Here is a tiny trained network, its code and every weight. The questions are about switching its units off for an input and a target symbol, where a switched-off unit gives its printed mean instead of its output.

import numpy as np


def w(rows, s, z=0):
    codes = np.array(rows[::2]) - 128.0
    scale = np.full(codes.shape[1], s)
    scale[-1] = z or s
    return codes * scale


def f(y):
    return y / 2 * (1 + np.tanh(0.7978845608 * (y + 0.044715 * y**3)))


def softmax(a):
    e = np.exp(a - a.max(-1, keepdims=True))
    return e / e.sum(-1, keepdims=True)


def log_softmax(a):
    a = a - a.max(-1, keepdims=True)
    return a - np.log(np.exp(a).sum(-1, keepdims=True))


def net(x, mask):
    ids = ['ΘΞΣΦΨΩαβεζηλμπτ'.index(c) for c in x.split()]
    T = len(ids)
    res = E[ids] + P[:T]
    u = 0
    for l in range(2):
        r = res
        for j in range(3):
            rows = slice(2 * j, 2 * j + 2)
            q, k, v = (r @ M[l][rows].T for M in (Q, K, V))
            z = softmax(np.where(np.tri(T) > 0, q @ k.T / 2**0.5, -1e9)) @ v
            o = O[l][rows]
            res = res + np.where(mask[u + j], z, o[:, -1]) @ o[:, :-1]
        u += 3
        y = f(res @ A[l][:, :-1].T + A[l][:, -1])
        res = res + np.where(mask[u : u + 4], y, B[l][:, -1]) @ B[l][:, :-1]
        u += 4
    return log_softmax(res[-1] @ U[:, :-1].T + U[:, -1])


Q, K, V, O, A, B = {}, {}, {}, {}, {}, {}
E = w([
[149,149,217,118],'Θ',
[29,105,135,103],'Ξ',
[14,86,108,143],'Σ',
[117,139,202,101],'Φ',
[65,112,116,146],'Ψ',
[117,127,40,183],'Ω',
[154,249,128,152],'α',
[152,213,92,131],'β',
[146,189,136,124],'ε',
[71,80,201,78],'ζ',
[87,94,138,84],'η',
[235,195,128,164],'λ',
[109,86,17,105],'μ',
[241,114,75,138],'π',
[153,110,198,224],'τ',
],0.02)
P = w([
[116,162,99,107],'0',
[132,95,65,135],'1',
[131,180,100,102],'2',
[162,77,35,146],'3',
[144,189,104,94],'4',
[182,60,64,138],'5',
[158,198,112,87],'6',
[200,46,81,132],'7',
[174,201,125,80],'8',
[217,29,91,128],'9',
[194,208,143,76],'10',
[242,16,110,123],'11',
[218,212,153,70],'12',
[244,3,118,125],'13',
],0.0065)
Q[0] = w([
[48,77,52,211],'L0H0',
[163,182,125,134],'L0H0',
[135,131,75,156],'L0H1',
[171,105,181,187],'L0H1',
[140,11,124,43],'L0H2',
[145,15,142,6],'L0H2',
],0.018)
K[0] = w([
[114,66,116,235],'L0H0',
[140,155,167,107],'L0H0',
[151,104,110,167],'L0H1',
[178,78,161,117],'L0H1',
[61,3,176,87],'L0H2',
[67,30,197,112],'L0H2',
],0.027)
V[0] = w([
[110,108,127,173],'L0H0',
[148,198,154,4],'L0H0',
[55,182,94,153],'L0H1',
[137,80,75,89],'L0H1',
[146,151,154,96],'L0H2',
[164,203,83,146],'L0H2',
],0.0038)
O[0] = w([
[84,120,115,121,146],'L0H0',
[243,149,176,160,83],'L0H0',
[57,86,151,92,121],'L0H1',
[95,130,214,132,113],'L0H1',
[81,88,152,111,174],'L0H2',
[88,110,255,119,251],'L0H2',
],0.0042,0.0013)
A[0] = w([
[146,129,97,1,32],'L0N0',
[107,26,89,148,29],'L0N1',
[131,191,119,11,3],'L0N2',
[114,50,138,60,191],'L0N3',
],0.016,0.0022)
B[0] = w([
[172,33,172,92,182],'L0N0',
[176,202,214,101,254],'L0N1',
[186,54,255,75,194],'L0N2',
[187,148,78,190,229],'L0N3',
],0.009,0.0061)
Q[1] = w([
[183,150,211,152],'L1H0',
[100,133,148,131],'L1H0',
[135,162,180,98],'L1H1',
[254,185,189,222],'L1H1',
[200,184,113,95],'L1H2',
[90,116,153,86],'L1H2',
],0.023)
K[1] = w([
[238,110,194,157],'L1H0',
[139,182,175,126],'L1H0',
[176,128,158,75],'L1H1',
[237,92,199,220],'L1H1',
[249,131,177,109],'L1H2',
[95,131,167,78],'L1H2',
],0.017)
V[1] = w([
[141,171,45,3],'L1H0',
[80,106,133,82],'L1H0',
[228,54,66,103],'L1H1',
[156,189,133,12],'L1H1',
[152,92,65,101],'L1H2',
[81,95,140,65],'L1H2',
],0.013)
O[1] = w([
[123,166,13,62,54],'L1H0',
[116,147,145,39,26],'L1H0',
[239,31,117,114,254],'L1H1',
[195,163,135,3,184],'L1H1',
[92,103,56,100,93],'L1H2',
[84,65,193,68,11],'L1H2',
],0.0078,0.0058)
A[1] = w([
[117,149,208,153,170],'L1N0',
[94,113,171,177,3],'L1N1',
[4,93,183,44,227],'L1N2',
[68,175,88,107,59],'L1N3',
],0.013,0.0053)
B[1] = w([
[5,181,125,162,254],'L1N0',
[222,93,90,56,184],'L1N1',
[97,46,131,84,167],'L1N2',
[88,218,111,135,153],'L1N3',
],0.018,0.014)
U = w([
[94,100,171,176,3],'Θ',
[91,43,85,129,102],'Ξ',
[98,140,77,96,87],'Σ',
[103,85,151,113,80],'Φ',
[94,100,60,91,156],'Ψ',
[135,178,65,116,137],'Ω',
[143,182,160,143,39],'α',
[153,168,139,65,144],'β',
[130,140,145,91,182],'ε',
[138,62,205,214,144],'ζ',
[145,86,141,111,187],'η',
[195,172,150,184,73],'λ',
[134,125,54,54,200],'μ',
[128,79,15,134,146],'π',
[81,54,74,254,219],'τ',
],0.0082,0.0071)

Each question gives the input, a string of symbols that net reads in full, and the target symbol t.
The units are the heads (2 rows each of Q, K, V and O) and the neurons (one row each of A and B). Each row of codes is followed by its name. A weight is (code - 128) times the scale printed after its matrix; where a second scale follows, it is the last column's (O, A, B and U).
mask holds one flag per unit, layer by layer, with each layer's heads first. A switched-off unit (its flag False) gives its mean, the last column of its rows in O or B, instead of its output. The means were averaged over made-up inputs and are rounded, as every weight is.
A unit's drop is (log p(t) with every unit on - log p(t) with that unit switched off) / (log p(t) with every unit on - log p(t) with every unit switched off).
The circuit of an input: a set's keep is (log p(t) with only the set's units on - log p(t) with every unit switched off) / (log p(t) with every unit on - log p(t) with every unit switched off). Starting from the 12 units with the biggest drops (on a tie, the unit counted first), units are removed one at a time, each time the one whose removal leaves the highest keep (on an exact tie, the one counted first), for as long as the keep stays at least 0.8.
circuit, biggest first: the units of the circuit, biggest drop first
unit that matters most: the unit with the biggest drop
top k neurons: the k neurons with the biggest drops, biggest first
k most important neurons of layer l: the k neurons of layer l with the biggest drops, biggest first
heads that matter: for each layer, one digit per head in row order, 1 if its drop is at least 0.15 and else 0, layers parted by /
input λ β Ψ, target Ψ: unit that matters most	L1N2
input Ψ ε τ α Ψ Θ π Ω β ζ Ω Ω Φ, target Φ: heads that matter	000 / 101
input τ λ μ Ψ μ ζ Σ Θ τ η Φ μ μ Ψ, target μ: 2 most important neurons of layer 0	L0N0; L0N1
input λ α μ Ψ τ π τ Θ, target τ: circuit, biggest first	L0N2; L1H1
input Φ λ Ξ τ Φ Θ α λ α ζ α τ β λ, target τ: heads that matter	000 / 010
input ζ ζ β ζ ζ Θ Ω Σ Φ τ π Ψ η, target η: top 2 neurons	L0N0; L0N2
input π τ τ β τ μ ζ Σ Ω, target Ω: heads that matter	100 / 110
input Ξ τ Ψ π α α α μ α Σ λ Φ ζ, target ζ: circuit, biggest first	L0N2; L0N3; L0N0; L1H0
input τ π α Θ ζ α π Ψ Ω μ Φ Φ, target μ: top 2 neurons	L0N1; L0N3
input τ ε τ λ η λ ζ Φ ζ Σ ζ Ξ, target ζ: heads that matter	000 / 110
input Φ ε Ξ τ Ω Θ ζ α, target ζ: top 3 neurons	L0N3; L0N2; L0N0
input Φ Θ Ω τ π Ξ τ ζ, target τ: circuit, biggest first	L0N3; L1H1
input ζ Ω τ ζ Ψ τ τ π τ β, target τ: top 3 neurons	L1N1; L0N2; L0N1
input α β ζ ζ τ β ζ Φ λ Θ, target λ: circuit, biggest first	L1H2; L1N2
input ζ λ Φ Ω Θ α Σ ζ π Σ, target π: top 4 neurons	L0N3; L0N0; L0N1; L0N2
input α Ξ Ω Θ Ξ Ω Θ Φ α τ Ω, target Ω: unit that matters most	L0N2
input λ ζ Θ Ψ β Θ η Ξ τ η, target τ: heads that matter	100 / 010
input β Ω ε μ Ξ τ τ Θ, target τ: top 2 neurons	L0N1; L1N0
input ζ τ τ Θ Θ, target Θ: circuit, biggest first	L1N0; L1H0
input Φ Ξ Θ τ π ζ Ψ μ β ζ τ ζ λ Ω, target λ: unit that matters most	L0N1
